Below are the code and all the weights of a small trained network. Each question names an input and a target symbol and asks about switching units off, where a switched-off unit gives its printed mean instead of its output.

import numpy as np


def w(rows, s, z=0):
    codes = np.array(rows[::2]) - 128.0
    scale = np.full(codes.shape[1], s)
    scale[-1] = z or s
    return codes * scale


def norm(h):
    return h / np.sqrt((h * h).mean(-1, keepdims=True) + 1e-5)


def softmax(a):
    e = np.exp(a - a.max(-1, keepdims=True))
    return e / e.sum(-1, keepdims=True)


def log_softmax(a):
    a = a - a.max(-1, keepdims=True)
    return a - np.log(np.exp(a).sum(-1, keepdims=True))


def net(x, mask):
    ids = ['δεξπτφ'.index(c) for c in x.split()]
    T = len(ids)
    res = E[ids] + P[:T]
    u = 0
    for l in range(3):
        r = norm(res)
        for j in range(2):
            rows = slice(4 * j, 4 * j + 4)
            q, k, v = (r @ M[l][rows].T for M in (Q, K, V))
            z = softmax(np.where(np.tri(T) > 0, q @ k.T / 4**0.5, -1e9)) @ v
            o = O[l][rows]
            res = res + np.where(mask[u + j], z, o[:, -1]) @ o[:, :-1]
        u += 2
    return log_softmax(norm(res)[-1] @ U[:, :-1].T + U[:, -1])


Q, K, V, O = {}, {}, {}, {}
E = w([
[133,140,140,185,193,123,84,11,126,124,134],'δ',
[102,78,211,162,128,127,112,142,33,94,77],'ε',
[85,94,212,75,199,140,176,146,165,130,103],'ξ',
[144,124,181,149,87,40,165,100,148,163,124],'π',
[191,126,152,59,98,167,92,80,101,192,79],'τ',
[116,103,92,51,131,85,76,149,179,3,144],'φ',
],0.0032)
P = w([
[91,94,162,40,196,53,125,107,29,184,253],'0',
[87,30,92,100,143,95,147,86,84,154,174],'1',
[104,52,134,92,138,93,139,72,89,142,152],'2',
[113,79,158,95,136,97,127,74,98,134,141],'3',
[122,97,176,101,130,99,125,72,104,129,133],'4',
[129,113,183,107,124,102,123,80,110,124,126],'5',
[138,122,186,116,120,101,117,85,119,123,120],'6',
[145,129,184,128,116,110,119,90,132,124,113],'7',
[153,139,182,135,119,107,123,97,132,123,104],'8',
[161,142,179,142,116,112,121,108,144,119,99],'9',
[162,149,174,150,113,116,123,115,149,118,91],'10',
[169,146,173,161,109,118,120,120,159,117,79],'11',
[174,148,170,172,102,126,116,129,167,113,71],'12',
[169,151,173,184,99,136,113,129,176,108,57],'13',
],0.0023)
Q[0] = w([
[83,66,53,109,162,103,168,95,93,190,203],'L0H1',
[123,136,135,122,149,136,125,114,161,149,145],'L0H1',
[97,91,94,123,136,116,133,127,102,132,135],'L0H1',
[134,154,171,143,131,109,124,152,131,114,148],'L0H1',
[146,158,100,88,100,158,158,163,39,219,236],'L0H2',
[108,49,198,129,214,76,48,60,109,92,73],'L0H2',
[119,145,55,127,53,165,154,152,187,91,100],'L0H2',
[206,187,86,176,2,62,178,179,131,126,218],'L0H2',
],0.0046)
K[0] = w([
[116,115,171,134,137,135,177,59,139,155,74],'L0H1',
[135,133,131,108,149,124,111,99,157,139,134],'L0H1',
[115,114,166,149,145,127,130,129,114,128,76],'L0H1',
[114,117,134,142,131,100,139,161,127,122,167],'L0H1',
[103,50,171,32,127,76,124,2,27,173,95],'L0H2',
[137,137,52,115,83,55,160,181,211,66,226],'L0H2',
[129,120,99,187,175,208,122,128,130,148,66],'L0H2',
[143,155,192,222,145,214,188,146,118,207,51],'L0H2',
],0.005)
V[0] = w([
[139,124,98,62,86,79,71,150,161,2,171],'L0H1',
[159,115,153,140,132,110,138,120,177,111,63],'L0H1',
[160,133,118,73,99,104,69,123,174,2,123],'L0H1',
[122,131,130,131,115,130,137,124,110,133,109],'L0H1',
[126,121,149,147,154,155,154,99,114,159,116],'L0H2',
[134,145,120,127,130,110,118,120,124,125,128],'L0H2',
[128,137,128,135,120,113,136,132,153,114,153],'L0H2',
[120,125,153,151,100,130,157,114,127,138,145],'L0H2',
],0.0063)
O[0] = w([
[81,35,6,92,169,52,211,86,73,108,52,106],'L0H1',
[149,159,157,152,87,123,112,90,186,81,39,226],'L0H1',
[133,58,2,111,146,71,189,113,147,91,9,79],'L0H1',
[116,131,152,121,121,149,111,123,141,132,116,150],'L0H1',
[82,126,123,142,166,77,60,188,164,181,135,100],'L0H2',
[124,120,137,103,119,120,126,123,118,120,131,195],'L0H2',
[127,156,115,87,115,146,133,106,83,102,127,191],'L0H2',
[44,170,102,62,155,106,84,118,112,120,104,255],'L0H2',
],0.0026,0.0013)
Q[1] = w([
[125,136,113,73,106,138,61,133,199,52,158],'L1H1',
[91,97,31,143,184,117,78,147,106,138,125],'L1H1',
[152,161,111,163,123,216,119,138,156,52,235],'L1H1',
[108,104,148,103,186,131,118,132,167,129,229],'L1H1',
[135,107,95,69,179,161,94,64,114,91,135],'L1H2',
[102,129,121,97,139,185,146,214,86,101,112],'L1H2',
[56,169,2,169,144,174,174,208,98,209,213],'L1H2',
[88,99,148,166,159,117,136,102,140,63,129],'L1H2',
],0.011)
K[1] = w([
[122,183,95,156,104,186,116,196,61,139,150],'L1H1',
[85,116,135,98,119,65,36,148,108,161,142],'L1H1',
[87,194,153,177,167,217,114,117,115,171,161],'L1H1',
[175,165,209,114,136,136,127,151,82,157,175],'L1H1',
[125,99,127,132,83,99,220,98,106,124,107],'L1H2',
[109,114,77,112,118,101,141,72,134,135,185],'L1H2',
[103,123,165,82,164,124,105,133,45,185,251],'L1H2',
[151,122,121,95,100,131,124,110,126,170,89],'L1H2',
],0.012)
V[1] = w([
[96,174,116,57,205,178,64,169,121,169,119],'L1H1',
[114,111,217,175,158,196,195,99,199,188,93],'L1H1',
[103,111,86,46,123,157,183,173,144,117,137],'L1H1',
[138,115,137,102,197,201,181,67,146,53,165],'L1H1',
[222,168,95,77,69,66,228,146,158,239,188],'L1H2',
[74,81,178,171,151,69,147,226,64,183,97],'L1H2',
[54,105,181,143,136,43,150,176,236,44,115],'L1H2',
[105,42,194,2,91,192,169,195,129,169,50],'L1H2',
],0.004)
O[1] = w([
[191,122,80,112,149,52,146,150,142,97,72,86],'L1H1',
[84,143,86,135,129,119,154,138,60,102,80,55],'L1H1',
[176,157,193,146,100,131,76,167,150,137,150,72],'L1H1',
[149,130,110,172,92,168,128,144,89,149,166,209],'L1H1',
[150,128,202,82,104,123,134,35,103,45,114,148],'L1H2',
[103,254,117,124,105,149,139,131,124,123,89,125],'L1H2',
[84,116,73,111,81,197,162,105,97,129,191,253],'L1H2',
[196,170,93,189,156,132,209,153,92,90,126,216],'L1H2',
],0.0035,0.0017)
Q[2] = w([
[122,144,122,92,186,156,149,148,220,133,167],'L2H1',
[70,120,139,123,200,168,181,154,117,117,97],'L2H1',
[185,121,100,115,148,184,124,77,145,168,124],'L2H1',
[162,169,122,105,157,174,5,176,75,136,133],'L2H1',
[104,84,178,84,133,147,211,186,104,163,97],'L2H2',
[197,143,122,83,106,146,164,89,132,208,68],'L2H2',
[94,149,159,163,64,41,191,92,168,165,116],'L2H2',
[156,98,138,112,115,175,178,159,206,72,197],'L2H2',
],0.016)
K[2] = w([
[143,59,129,95,147,163,165,140,148,88,253],'L2H1',
[118,137,146,120,240,192,186,168,142,138,149],'L2H1',
[193,70,40,125,137,128,134,106,131,99,117],'L2H1',
[137,182,64,62,163,46,56,180,112,85,129],'L2H1',
[191,217,131,194,107,179,194,124,87,91,131],'L2H2',
[202,118,155,130,143,82,139,124,165,15,63],'L2H2',
[63,133,110,88,64,212,133,49,145,46,71],'L2H2',
[168,61,88,100,102,150,185,103,74,115,223],'L2H2',
],0.013)
V[2] = w([
[182,85,124,171,101,157,126,132,96,92,181],'L2H1',
[159,129,60,142,173,79,109,88,129,191,133],'L2H1',
[172,179,152,104,135,151,102,112,100,165,191],'L2H1',
[146,149,163,175,158,191,138,114,178,176,79],'L2H1',
[100,175,148,94,179,79,226,128,211,133,195],'L2H2',
[207,143,73,50,168,226,139,101,144,172,132],'L2H2',
[146,181,67,174,79,60,126,44,148,174,108],'L2H2',
[160,131,188,67,1,107,142,180,139,183,137],'L2H2',
],0.0081)
O[2] = w([
[97,221,120,130,143,138,133,62,114,191,145,88],'L2H1',
[145,134,165,152,68,173,158,127,116,96,150,105],'L2H1',
[53,121,139,218,136,120,118,173,177,126,96,252],'L2H1',
[95,78,151,92,154,82,165,76,121,89,194,116],'L2H1',
[128,85,38,97,103,119,144,28,197,87,184,192],'L2H2',
[150,54,188,161,106,108,60,181,194,60,94,71],'L2H2',
[80,169,125,255,105,157,99,81,136,184,175,144],'L2H2',
[191,117,124,172,75,227,171,115,29,86,159,134],'L2H2',
],0.0038,0.0043)
U = w([
[104,155,81,191,96,194,189,35,74,115,209,177],'δ',
[167,65,235,231,97,166,117,196,85,67,83,134],'ε',
[68,197,145,59,216,132,213,210,34,173,82,10],'ξ',
[36,138,156,174,148,33,56,109,239,197,134,61],'π',
[255,150,106,53,69,150,58,115,157,212,77,162],'τ',
[151,36,29,43,141,84,132,178,172,15,161,206],'φ',
],0.0053,0.0012)

Each question gives the input, a string of symbols that net reads in full, and the target symbol t.
The units are the heads (4 rows each of Q, K, V and O). Each row of codes is followed by its name. A weight is (code - 128) times the scale printed after its matrix; where a second scale follows, it is the last column's (O and U).
mask holds one flag per head, layer by layer. A switched-off head (its flag False) gives its mean, the last column of its rows in O, instead of its output. The means were averaged over made-up inputs and are rounded, as every weight is.
A unit's drop is (log p(t) with every unit on - log p(t) with that unit switched off) / (log p(t) with every unit on - log p(t) with every unit switched off).
The circuit of an input: a set's keep is (log p(t) with only the set's units on - log p(t) with every unit switched off) / (log p(t) with every unit on - log p(t) with every unit switched off). Starting from all 6 units, units are removed one at a time, each time the one whose removal leaves the highest keep (on an exact tie, the one counted first), for as long as the keep stays at least 0.8.
circuit, biggest first: the units of the circuit, biggest drop first
most important unit: the unit with the biggest drop
which heads matter: for each layer, one digit per head in row order, 1 if its drop is at least 0.15 and else 0, layers parted by /
input π ξ τ π π δ δ τ ξ π τ τ π δ, target ε: which heads matter : 01 / 01 / 01
input π ξ π, target φ: circuit, biggest first : [L2H2]
input π π π π π τ δ π τ, target π: which heads matter : 00 / 01 / 01
input π δ τ τ ξ π δ, target ε: circuit, biggest first : [L1H2, L2H2]
input π τ τ ξ π ε τ, target φ: which heads matter : 00 / 11 / 01
input π δ δ π ξ π ε π δ τ ε π τ, target ξ: circuit, biggest first : [L2H2, L1H2]
input τ τ φ φ, target τ: circuit, biggest first : [L1H1, L2H1, L0H2, L0H1]
input τ π π π ξ π π δ ξ, target δ: circuit, biggest first : [L2H2, L1H2]
input τ τ π τ π, target ε: which heads matter : 00 / 00 / 01
input τ φ φ, target τ: which heads matter : 01 / 10 / 10
input π π π ε, target ξ: circuit, biggest first : [L1H2, L2H2, L0H1, L1H1]
input ξ φ ξ π τ π π δ π δ φ τ, target δ: circuit, biggest first : [L1H2, L2H2]
input τ δ τ π π δ τ π ε π, target ξ: circuit, biggest first : [L2H2, L1H1]
input δ ε π τ π δ, target ξ: circuit, biggest first : [L1H2, L2H2, L0H1, L1H1]
input π π ε τ π π π π, target δ: which heads matter : 10 / 00 / 01
input τ φ π π ε π δ ε τ φ, target δ: circuit, biggest first : [L1H1, L2H2]
input π δ ξ τ ε ξ τ π δ π ξ, target ε: most important unit : L1H2
input ε ξ τ δ π π π π ε, target φ: circuit, biggest first : [L1H2, L1H1, L2H2, L0H1]
input ξ δ ξ, target π: which heads matter : 00 / 10 / 01
input π τ π π δ π τ, target δ: most important unit : L2H2
input π δ φ τ π ξ ξ π δ φ, target ε: which heads matter : 00 / 11 / 01
input ξ ξ ε ξ ξ π φ ε π φ π τ π, target ε: which heads matter : 11 / 11 / 01
input π δ π ξ π φ τ ξ φ δ τ τ τ τ, target ε: circuit, biggest first : [L2H2, L1H2]
input π π π π π ξ ξ π π δ δ, target π: circuit, biggest first : [L1H2, L0H1, L2H2, L1H1]
input ε π π π π ξ τ, target ε: circuit, biggest first : [L0H1, L1H2, L1H1, L2H2]
input π ε ε π, target ξ: which heads matter : 10 / 00 / 01
input ε π τ ε ε, target ξ: most important unit : L0H1
input ξ ξ δ π ξ τ ξ, target ε: which heads matter : 11 / 10 / 01
